Below are the code and all the weights of a small trained network. Each question names an input and a class and asks about switching units off, where a switched-off unit gives its printed mean instead of its output.

import numpy as np


def w(rows, s, z=0):
    codes = np.array(rows[::2]) - 128.0
    scale = np.full(codes.shape[1], s)
    scale[-1] = z or s
    return codes * scale


def norm(h):
    return h / np.sqrt((h * h).mean(-1, keepdims=True) + 1e-5)


def f(y):
    return y / 2 * (1 + np.tanh(0.7978845608 * (y + 0.044715 * y**3)))


def log_softmax(a):
    a = a - a.max(-1, keepdims=True)
    return a - np.log(np.exp(a).sum(-1, keepdims=True))


def net(x, mask):
    res = np.array(x, float).reshape(1, 2) / 4 @ E
    u = 0
    for l in range(2):
        y = f(norm(res) @ A[l][:, :-1].T + A[l][:, -1])
        res = res + np.where(mask[u : u + 6], y, B[l][:, -1]) @ B[l][:, :-1]
        u += 6
    return log_softmax(norm(res)[-1] @ U[:, :-1].T + U[:, -1])


A, B = {}, {}
E = w([
[62,156,81,72,191,20,9,186,136,139,28],'x0',
[191,175,142,154,126,117,87,119,2,198,105],'x1',
],0.008)
A[0] = w([
[107,106,255,207,186,114,198,115,157,178,169,97],'L0N0',
[129,109,145,158,98,113,200,186,188,91,115,54],'L0N1',
[152,197,114,151,153,74,135,172,168,137,146,106],'L0N2',
[51,137,140,86,135,117,102,59,158,88,119,85],'L0N3',
[95,175,125,103,152,137,87,159,119,173,161,253],'L0N4',
[154,219,227,199,113,78,123,135,154,181,141,139],'L0N5',
],0.0068,0.0022)
B[0] = w([
[86,150,176,137,130,79,149,26,71,36,95,253],'L0N0',
[113,194,103,123,126,152,59,241,179,254,111,227],'L0N1',
[116,136,132,169,86,138,121,88,30,109,217,157],'L0N2',
[122,167,101,122,139,204,87,122,139,156,192,221],'L0N3',
[201,100,139,157,116,132,202,84,173,38,164,237],'L0N4',
[90,113,129,125,159,168,144,165,194,101,107,200],'L0N5',
],0.0086,0.0034)
A[1] = w([
[98,119,93,112,170,72,73,169,111,121,96,195],'L1N0',
[114,201,118,157,120,174,76,90,109,176,158,2],'L1N1',
[158,142,166,132,150,114,165,102,89,214,2,51],'L1N2',
[194,165,137,154,109,109,112,135,83,134,126,132],'L1N3',
[100,121,116,179,182,108,178,106,147,54,117,125],'L1N4',
[47,150,138,131,105,47,124,127,96,123,28,112],'L1N5',
],0.0091,0.0015)
B[1] = w([
[156,123,223,237,77,159,254,66,51,159,141,253],'L1N0',
[159,85,37,73,150,51,93,106,23,136,64,151],'L1N1',
[109,189,93,128,135,96,70,197,241,185,155,203],'L1N2',
[30,141,102,78,100,168,119,171,217,150,158,209],'L1N3',
[133,50,60,121,167,85,97,140,86,148,102,209],'L1N4',
[140,51,93,37,140,174,119,86,114,37,138,187],'L1N5',
],0.0081,0.0064)
U = w([
[104,115,200,189,97,134,233,63,30,71,148,132],'0',
[85,255,100,123,99,185,121,194,201,172,162,158],'1',
[157,51,20,70,198,115,82,119,76,127,100,167],'2',
[201,181,234,139,193,101,122,207,115,70,59,2],'3',
],0.0095,0.0042)

Each question gives the input, the list of numbers given to net, and the class t.
The units are the neurons (one row each of A and B). Each row of codes is followed by its name. A weight is (code - 128) times the scale printed after its matrix; where a second scale follows, it is the last column's (A, B and U).
mask holds one flag per neuron, layer by layer. A switched-off neuron (its flag False) gives its mean, the last column of its row in B, instead of its output. The means were averaged over made-up inputs and are rounded, as every weight is.
A unit's drop is (log p(t) with every unit on - log p(t) with that unit switched off) / (log p(t) with every unit on - log p(t) with every unit switched off).
The circuit of an input: a set's keep is (log p(t) with only the set's units on - log p(t) with every unit switched off) / (log p(t) with every unit on - log p(t) with every unit switched off). Starting from all 12 units, units are removed one at a time, each time the one whose removal leaves the highest keep (on an exact tie, the one counted first), for as long as the keep stays at least 0.8.
circuit, biggest first: the units of the circuit, biggest drop first
top k neurons: the k neurons with the biggest drops, biggest first
top k neurons in layer l: the k neurons of layer l with the biggest drops, biggest first
drop of u: that unit's drop, to one decimal
input [-3,-2], class 2: top neuron => (L1N0)
input [-2,3], class 2: top 2 neurons => (L1N4; L0N5)
input [1,-2], class 2: circuit, biggest first => (L1N1; L0N3)
input [-3,2], class 2: top 3 neurons => (L1N4; L1N0; L0N4)
input [0,-3], class 2: circuit, biggest first => (L1N1; L0N3; L0N4)
input [-6,-7], class 1: top 3 neurons in layer 0 => (L0N1; L0N4; L0N2)
input [5,7], class 1: top 3 neurons => (L1N2; L1N3; L0N0)
input [7,-7], class 0: top 3 neurons in layer 1 => (L1N0; L1N2; L1N3)
input [-3,0], class 2: top 4 neurons => (L0N0; L1N0; L1N4; L0N4)
input [-1,-2], class 2: top 2 neurons => (L1N1; L0N0)
input [-2,0], class 2: top 2 neurons => (L0N0; L1N0)
input [4,6], class 1: top 2 neurons in layer 1 => (L1N2; L1N3)
input [1,3], class 2: top 2 neurons => (L0N4; L0N1)
input [8,-8], class 0: top 2 neurons in layer 1 => (L1N0; L1N2)
input [4,2], class 0: top 2 neurons => (L1N0; L0N0)
input [1,0], class 2: top 2 neurons => (L1N0; L1N4)
input [8,0], class 0: drop of L1N0 => 0.6
input [-2,6], class 1: drop of L0N3 => 0.0
input [-3,-7], class 1: drop of L0N1 => 2.0
input [-6,-8], class 1: drop of L0N2 => 0.1
